Below are the code and all the weights of a small trained network. Each question names an input and a class and asks about switching units off, where a switched-off unit gives its printed mean instead of its output.

import numpy as np


def w(rows, s, z=0):
    codes = np.array(rows[::2]) - 128.0
    scale = np.full(codes.shape[1], s)
    scale[-1] = z or s
    return codes * scale


def norm(h):
    return h / np.sqrt((h * h).mean(-1, keepdims=True) + 1e-5)


def f(y):
    return np.maximum(y, 0)


def log_softmax(a):
    a = a - a.max(-1, keepdims=True)
    return a - np.log(np.exp(a).sum(-1, keepdims=True))


def net(x, mask):
    res = np.array(x, float).reshape(1, 5) / 4 @ E
    u = 0
    for l in range(4):
        y = f(norm(res) @ A[l][:, :-1].T + A[l][:, -1])
        res = res + np.where(mask[u : u + 6], y, B[l][:, -1]) @ B[l][:, :-1]
        u += 6
    return log_softmax(norm(res)[-1] @ U[:, :-1].T + U[:, -1])


A, B = {}, {}
E = w([
[91,118,57,71,158],'x0',
[91,86,103,150,30],'x1',
[99,99,235,10,86],'x2',
[3,214,181,138,189],'x3',
[153,123,158,230,218],'x4',
],0.0018)
A[0] = w([
[32,235,164,83,88,22],'L0N0',
[144,60,97,104,2,4],'L0N1',
[115,104,131,154,35,83],'L0N2',
[186,94,86,118,63,94],'L0N3',
[42,212,193,113,75,92],'L0N4',
[164,112,42,184,151,44],'L0N5',
],0.0025,0.0021)
B[0] = w([
[70,246,125,20,115,206],'L0N0',
[15,32,83,102,32,207],'L0N1',
[144,101,27,150,94,183],'L0N2',
[73,63,171,86,125,214],'L0N3',
[110,253,39,49,161,244],'L0N4',
[151,213,108,118,151,196],'L0N5',
],0.0026,0.0011)
A[1] = w([
[217,140,255,179,98,61],'L1N0',
[162,174,158,126,199,145],'L1N1',
[45,104,184,142,152,211],'L1N2',
[108,115,117,115,56,79],'L1N3',
[79,137,76,111,77,24],'L1N4',
[144,105,78,200,124,4],'L1N5',
],0.004,0.0013)
B[1] = w([
[171,44,253,46,229,215],'L1N0',
[79,61,83,172,43,250],'L1N1',
[147,144,230,80,194,250],'L1N2',
[161,123,170,221,72,210],'L1N3',
[163,144,185,157,94,203],'L1N4',
[171,221,134,112,174,194],'L1N5',
],0.0034,0.0017)
A[2] = w([
[109,12,106,137,53,4],'L2N0',
[123,45,233,60,82,70],'L2N1',
[162,124,179,113,149,53],'L2N2',
[228,65,149,177,107,60],'L2N3',
[216,118,159,48,69,241],'L2N4',
[185,132,12,252,152,46],'L2N5',
],0.0036,0.0021)
B[2] = w([
[155,98,94,3,39,165],'L2N0',
[197,171,113,205,150,216],'L2N1',
[115,122,131,140,162,147],'L2N2',
[115,144,172,40,134,174],'L2N3',
[97,60,156,198,159,251],'L2N4',
[248,200,121,95,123,208],'L2N5',
],0.0047,0.003)
A[3] = w([
[188,47,89,211,145,163],'L3N0',
[63,171,108,206,255,41],'L3N1',
[54,204,169,32,117,5],'L3N2',
[78,165,93,237,234,95],'L3N3',
[132,46,97,72,216,109],'L3N4',
[114,140,37,146,118,112],'L3N5',
],0.0034,0.0022)
B[3] = w([
[31,175,98,56,132,249],'L3N0',
[153,52,218,86,123,206],'L3N1',
[51,205,91,47,182,192],'L3N2',
[198,34,172,102,111,217],'L3N3',
[105,106,62,252,151,178],'L3N4',
[173,122,161,176,151,158],'L3N5',
],0.004,0.0021)
U = w([
[95,77,51,148,162,83],'0',
[114,145,106,151,104,1],'1',
[98,147,162,162,62,66],'2',
[216,198,77,140,143,178],'3',
[154,88,212,153,199,175],'4',
[105,181,99,185,79,66],'5',
[39,208,144,64,147,162],'6',
[128,57,99,95,9,155],'7',
],0.013,0.0074)

Each question gives the input, the list of numbers given to net, and the class t.
The units are the neurons (one row each of A and B). Each row of codes is followed by its name. A weight is (code - 128) times the scale printed after its matrix; where a second scale follows, it is the last column's (A, B and U).
mask holds one flag per neuron, layer by layer. A switched-off neuron (its flag False) gives its mean, the last column of its row in B, instead of its output. The means were averaged over made-up inputs and are rounded, as every weight is.
A unit's drop is (log p(t) with every unit on - log p(t) with that unit switched off) / (log p(t) with every unit on - log p(t) with every unit switched off).
The circuit of an input: a set's keep is (log p(t) with only the set's units on - log p(t) with every unit switched off) / (log p(t) with every unit on - log p(t) with every unit switched off). Starting from the 12 units with the biggest drops (on a tie, the unit counted first), units are removed one at a time, each time the one whose removal leaves the highest keep (on an exact tie, the one counted first), for as long as the keep stays at least 0.8.
circuit, biggest first: the units of the circuit, biggest drop first
unit that matters most: the unit with the biggest drop
top k neurons: the k neurons with the biggest drops, biggest first
k most important neurons of layer l: the k neurons of layer l with the biggest drops, biggest first
drop when u is switched off: that unit's drop, to one decimal
input [-3,6,-8,7,3], class 4: circuit, biggest first	(L3N3)
input [5,2,0,-7,7], class 3: circuit, biggest first	(L2N5; L1N0)
input [-3,8,-3,6,2], class 4: circuit, biggest first	(L3N3; L1N2)
input [2,1,-7,6,2], class 4: top 3 neurons	(L3N1; L3N3; L2N1)
input [-7,-8,-5,0,-8], class 4: top 2 neurons	(L0N4; L1N0)
input [1,-7,8,-3,-8], class 4: top 2 neurons	(L2N4; L2N1)
input [-1,3,-7,3,7], class 3: top 3 neurons	(L2N5; L2N4; L1N0)
input [-2,2,6,1,-5], class 2: 2 most important neurons of layer 1	(L1N3; L1N0)
input [-8,0,4,1,-8], class 2: 2 most important neurons of layer 2	(L2N4; L2N1)
input [7,-5,4,-8,3], class 0: 2 most important neurons of layer 3	(L3N4; L3N0)
input [2,4,-5,7,2], class 4: drop when L3N3 is switched off	0.1
input [4,4,-4,2,-2], class 3: drop when L1N2 is switched off	0.0
input [-1,6,-5,0,4], class 3: drop when L2N5 is switched off	0.2
input [7,5,-2,-1,7], class 3: unit that matters most	L2N5
